Here is a tiny trained network, its code and every weight. The questions are about switching its units off for an input and a class, where a switched-off unit gives its printed mean instead of its output.

import numpy as np


def w(rows, s, z=0):
    codes = np.array(rows[::2]) - 128.0
    scale = np.full(codes.shape[1], s)
    scale[-1] = z or s
    return codes * scale


def f(y):
    return y / 2 * (1 + np.tanh(0.7978845608 * (y + 0.044715 * y**3)))


def log_softmax(a):
    a = a - a.max(-1, keepdims=True)
    return a - np.log(np.exp(a).sum(-1, keepdims=True))


def net(x, mask):
    res = np.array(x, float).reshape(1, 6) / 4 @ E
    y = f(res @ A[0][:, :-1].T + A[0][:, -1])
    res = res + np.where(mask, y, B[0][:, -1]) @ B[0][:, :-1]
    return log_softmax(res[-1] @ U[:, :-1].T + U[:, -1])


A, B = {}, {}
E = w([
[80,160,28,171,65,109],'x0',
[86,168,155,189,124,34],'x1',
[167,106,146,131,127,123],'x2',
[168,242,56,2,106,58],'x3',
[206,71,152,126,138,106],'x4',
[181,208,68,197,200,155],'x5',
],0.0073)
A[0] = w([
[128,98,75,63,109,250,75],'neuron 1',
[118,88,116,157,136,147,17],'neuron 2',
[97,127,165,102,67,141,36],'neuron 3',
[105,124,163,108,79,129,27],'neuron 4',
[97,214,129,133,179,217,209],'neuron 5',
[68,244,183,86,100,133,158],'neuron 6',
[89,164,208,67,234,154,148],'neuron 7',
[81,76,127,59,102,135,125],'neuron 8',
[110,121,46,155,49,158,218],'neuron 9',
[84,113,163,99,98,113,79],'neuron 10',
[32,114,156,159,158,171,91],'neuron 11',
[136,167,105,67,132,118,2],'neuron 12',
[205,118,107,159,158,129,175],'neuron 13',
[139,118,152,177,96,190,33],'neuron 14',
],0.012,0.0044)
B[0] = w([
[124,89,159,186,109,39,228],'neuron 1',
[157,160,58,67,123,126,143],'neuron 2',
[145,226,100,152,161,148,150],'neuron 3',
[146,193,91,152,144,147,138],'neuron 4',
[121,177,170,147,185,141,245],'neuron 5',
[169,72,167,117,127,79,254],'neuron 6',
[135,134,74,117,4,198,240],'neuron 7',
[111,200,166,119,183,137,206],'neuron 8',
[128,140,133,95,52,193,252],'neuron 9',
[177,212,127,135,135,115,165],'neuron 10',
[161,99,124,59,130,58,226],'neuron 11',
[103,130,31,46,164,103,190],'neuron 12',
[109,190,165,92,127,99,214],'neuron 13',
[143,161,49,46,140,90,171],'neuron 14',
],0.019,0.0064)
U = w([
[167,75,53,79,157,80,62],'0',
[158,219,140,192,151,129,76],'1',
[129,115,139,135,3,169,70],'2',
[151,101,203,121,96,92,255],'3',
[140,103,190,125,82,91,226],'4',
[155,93,155,218,52,2,134],'5',
[85,21,140,166,176,204,77],'6',
],0.01,0.0064)

Each question gives the input, the list of numbers given to net, and the class t.
The units are the neurons (one row each of A and B). Each row of codes is followed by its name. A weight is (code - 128) times the scale printed after its matrix; where a second scale follows, it is the last column's (A, B and U).
mask holds one flag per neuron, in row order. A switched-off neuron (its flag False) gives its mean, the last column of its row in B, instead of its output. The means were averaged over made-up inputs and are rounded, as every weight is.
A unit's drop is (log p(t) with every unit on - log p(t) with that unit switched off) / (log p(t) with every unit on - log p(t) with every unit switched off).
The circuit of an input: a set's keep is (log p(t) with only the set's units on - log p(t) with every unit switched off) / (log p(t) with every unit on - log p(t) with every unit switched off). Starting from the 12 units with the biggest drops (on a tie, the unit counted first), units are removed one at a time, each time the one whose removal leaves the highest keep (on an exact tie, the one counted first), for as long as the keep stays at least 0.8.
units of the circuit, in order: the units of the circuit, biggest drop first
unit that matters most: the unit with the biggest drop
k most important neurons: the k neurons with the biggest drops, biggest first
drop when u is switched off: that unit's drop, to one decimal
input [4,1,-2,0,0,0], class 2: units of the circuit, in order : [neuron 9]
input [7,-2,-4,-6,7,-8], class 1: units of the circuit, in order : [neuron 8; neuron 3]
input [4,0,-8,5,-8,-4], class 3: units of the circuit, in order : [neuron 6; neuron 8]
input [-5,7,4,4,1,-3], class 5: units of the circuit, in order : [neuron 9; neuron 5]
input [-6,7,-4,0,-5,-4], class 5: units of the circuit, in order : [neuron 6; neuron 9]
input [0,-4,-2,2,-3,2], class 5: 2 most important neurons : [neuron 1; neuron 8]
input [5,-2,5,-7,3,6], class 0: 4 most important neurons : [neuron 14; neuron 2; neuron 7; neuron 8]
input [5,4,3,-7,6,4], class 0: units of the circuit, in order : [neuron 14; neuron 2]
input [0,-2,1,-8,-5,-6], class 0: units of the circuit, in order : [neuron 11; neuron 14]
input [-2,-5,8,2,6,8], class 1: units of the circuit, in order : [neuron 6; neuron 13]
input [-5,3,2,4,-3,2], class 2: 4 most important neurons : [neuron 7; neuron 1; neuron 11; neuron 8]
input [-5,-7,-8,6,2,8], class 1: 2 most important neurons : [neuron 5; neuron 11]
input [4,1,8,0,7,8], class 1: 4 most important neurons : [neuron 6; neuron 1; neuron 11; neuron 13]
input [-4,7,-5,5,-5,-5], class 5: unit that matters most : neuron 6
input [-2,-7,1,-6,2,-3], class 5: 3 most important neurons : [neuron 1; neuron 12; neuron 9]
input [3,-7,6,4,0,0], class 5: 2 most important neurons : [neuron 1; neuron 7]
input [8,1,2,-8,1,-7], class 0: 4 most important neurons : [neuron 11; neuron 14; neuron 7; neuron 2]
input [-1,2,3,8,-6,8], class 0: 3 most important neurons : [neuron 12; neuron 6; neuron 8]
input [5,0,-6,-5,-4,-7], class 1: units of the circuit, in order : [neuron 3; neuron 8]
input [5,-1,-5,-4,1,3], class 2: unit that matters most : neuron 9
input [-2,-7,-4,-1,0,1], class 5: 2 most important neurons : [neuron 1; neuron 9]
input [3,-6,5,-4,0,-1], class 5: 2 most important neurons : [neuron 1; neuron 7]
input [5,-7,-6,-8,4,-7], class 0: 3 most important neurons : [neuron 14; neuron 2; neuron 11]
input [-8,8,-1,3,1,3], class 2: drop when neuron 1 is switched off : 0.1
